Each row is followed by roughly how far along a hidden order it lies, from 0 to 10. A new part has a new order.
In the rows, 128 means zero.
[137 119 196  58  67 131  57  83 114 132 135 110 118 125 128 138 148 145]
7
[137 134 122 126  97 176  96  34 131 127 161 122 114 131 116 134 105 127]
6
[128 122 196  58  68 125  77  84 113 133 148 114 118 126 134 136 152 148]
5
[108 127 123 105 166 126 109  49 116 135 169 138 105 134 123 131 133 130]
6
[120 147 133 116  86 171 124   5 131 124 175 125 102 137 125 119 111 125]
1
[103 143 127  88 122 118 122  61 114 133 181 131 107 131 136 125 140 138]
3
[154 116 179 102  86 162  55  67 126 131 118 113 123 128 118 148 120 137]
10
[116 133 159  72  79 115  98  80 113 132 163 120 115 129 141 128 148 146]
4
[116 136 141 107  66 154 156  50 133 126 166 125 109 135 146 104 122 128]
0
[156 136 188  80 107 158  52  36 126 126 127 116 114 136 126 149 114 133]
10
[102 119  92  96 126 111 154 129 119 138 169 138 119 128 151 114 142 135]
4
[150 100 150 113  71 168  89 101 132 136 126 116 125 125 128 137 120 136]
8
[134 147 134 109 120 180 109   1 133 126 168 128 101 143 127 129  99 114]
3
[112 123 136  66  91 108 131 130 117 137 165 128 121 130 159 117 145 143]
3
[112 119  98 116 167 128 124  75 118 134 158 141 114 132 122 128 131 126]
8
[153 134 173 101 121 178  51  15 130 128 137 118 112 137 115 150 103 130]
9
[147 128 200  66  90 144  64  49 122 129 116 113 120 132 130 145 130 139]
9

Next part:
[126 120 120 129 137 118 130 140 177 248 163 124 102 126 132 108 117 127
 133 161 129 129]
1
[150 134 141 130 137 115 128 118 145 117 143 127 117 130 132 107  96 129
 130 122 135 173]
10
[124 123 138 128 131 123 122 128 143 111 148 138 119 139 155 162 166 126
 152 141 126 138]
2
[127 123 132 130 136 116 128 116 143 128 144 126 109 129 132 107 118 143
 196 199 132 132]
8
[124 118 102 126 131 131 124 132 115 165 134 124  99 124 128 125 199 145
 202 221 125 129]
6
[126 113 108 130 147 108 127 107 142 170 151 109  81 124 134  87 104 139
 195 252 135 132]
8
[124 121 121 126 128 128 122 136 150 253 202 157 109 131 131 116 163 121
 154 167 124 134]
0
[125 119 132 132 165 153 138 123 143 132 150 126 100 130 134 100 118 126
 145 154 129 135]
5
[128 127 139 129 133 120 128 122 141 112 135 129 127 130 130 119 107 142
 190 184 133 134]
8
[128 123 140 132 141 108 129 109 153 119 152 125 141 138 155 139  86 132
 126 121 133 131]
1
[130 134 189 137 147  99 149 140 217  75 161 131 143 139 138  94   5 139
 112  23 139 137]
2
[124 116 104 127 138 121 125 121 129 165 145 117  91 124 130 110 153 140
 208 241 130 130]
7
[127 123 122 128 128 122 127 124 132 139 139 131 161 137 150 139 129 126
 133 148 128 129]
1
[126 122 118 127 130 127 125 128 128 142 134 128 112 128 132 155 216 144
 158 161 127 130]
5
[153 137 132 128 132 123 126 124 131 140 137 126 110 128 131 115 129 126
 135 155 130 163]
10

[129 124 122  81 124 144 100 129  97 135 120 193 130 125 129 140 135 171]
1
[136  83  47 173 135 140  98 135  87 120 160  66 122 127 123 140 107 163]
1
[118 206  97 131  78 116 153 145 120 130 127 160 137 114 139  53 160 166]
7
[124 193  63 140  95 117 150 144 136 114 122 111 135 114 136  87 161 151]
5
[117  98 107 142 164 143 100 121 137 125 104 129 141 136 123 129 150 135]
2
[108  94 130 141 156 110 146 109 154 112 130  87 115 145 116 156 112 111]
5
[135 128 155 231  94 104 154 135 111  89 143 101 125 130 137  95  86 143]
10
[105 145 114 140 161 130 129 126 215 138 147 198 171 129 120  90 168  67]
9
[123 203 145 108 120 121 161 131 126 163  98 185 168 111 146  80 150 135]
7
[116  88  47 150 120 118 132 138 119 101 164 102  81 134 114 142 123 119]
4
[121 189  82 148 109 109 166 136 146 135 130 124 136 112 137 113 158 121]
7
[127 173  74 144  81 113 152 160 119 108 140 173 133 109 144  79 164 132]
7
[130  95  40 143 149 131 109 130 117 143 163 100 127 125 116 136 142 124]
2
[135 108 148 121  93 115 143 135 139  88 136 237 100 132 128  88  91 132]
6
[135 125  96 120  93 109 147 139 167 117 155 245 117 123 134  60 147 100]
9
[102 155 138 102 156 133 121 115 102 154 101  51 113 127 112 178 137 120]
2
[130 136  90 141 107 120 137 133 140 102 116 167 139 126 135  66 145 153]
5
[128 203  82 140 117 126 150 137 113 144 107  77 141 106 139 109 165 136]
4
[134 131  20 115 102 116 115 141  74 125 146  96 102 115 135 136 147 154]
2
[133 157 101 112  85 128 124 148 146 106 119 245 169 115 149  60 158 166]
5
[101 124 141 124 146 125 112 110 120 108  90  50  91 139 110 171 110 130]
0
[105 185 107  90 125 119 145 131 204 124 114 215 152 119 135  69 188  96]
6
[112 151  64 124 116 127 124 130  97 128 116  85 107 124 124 151 142 147]
2
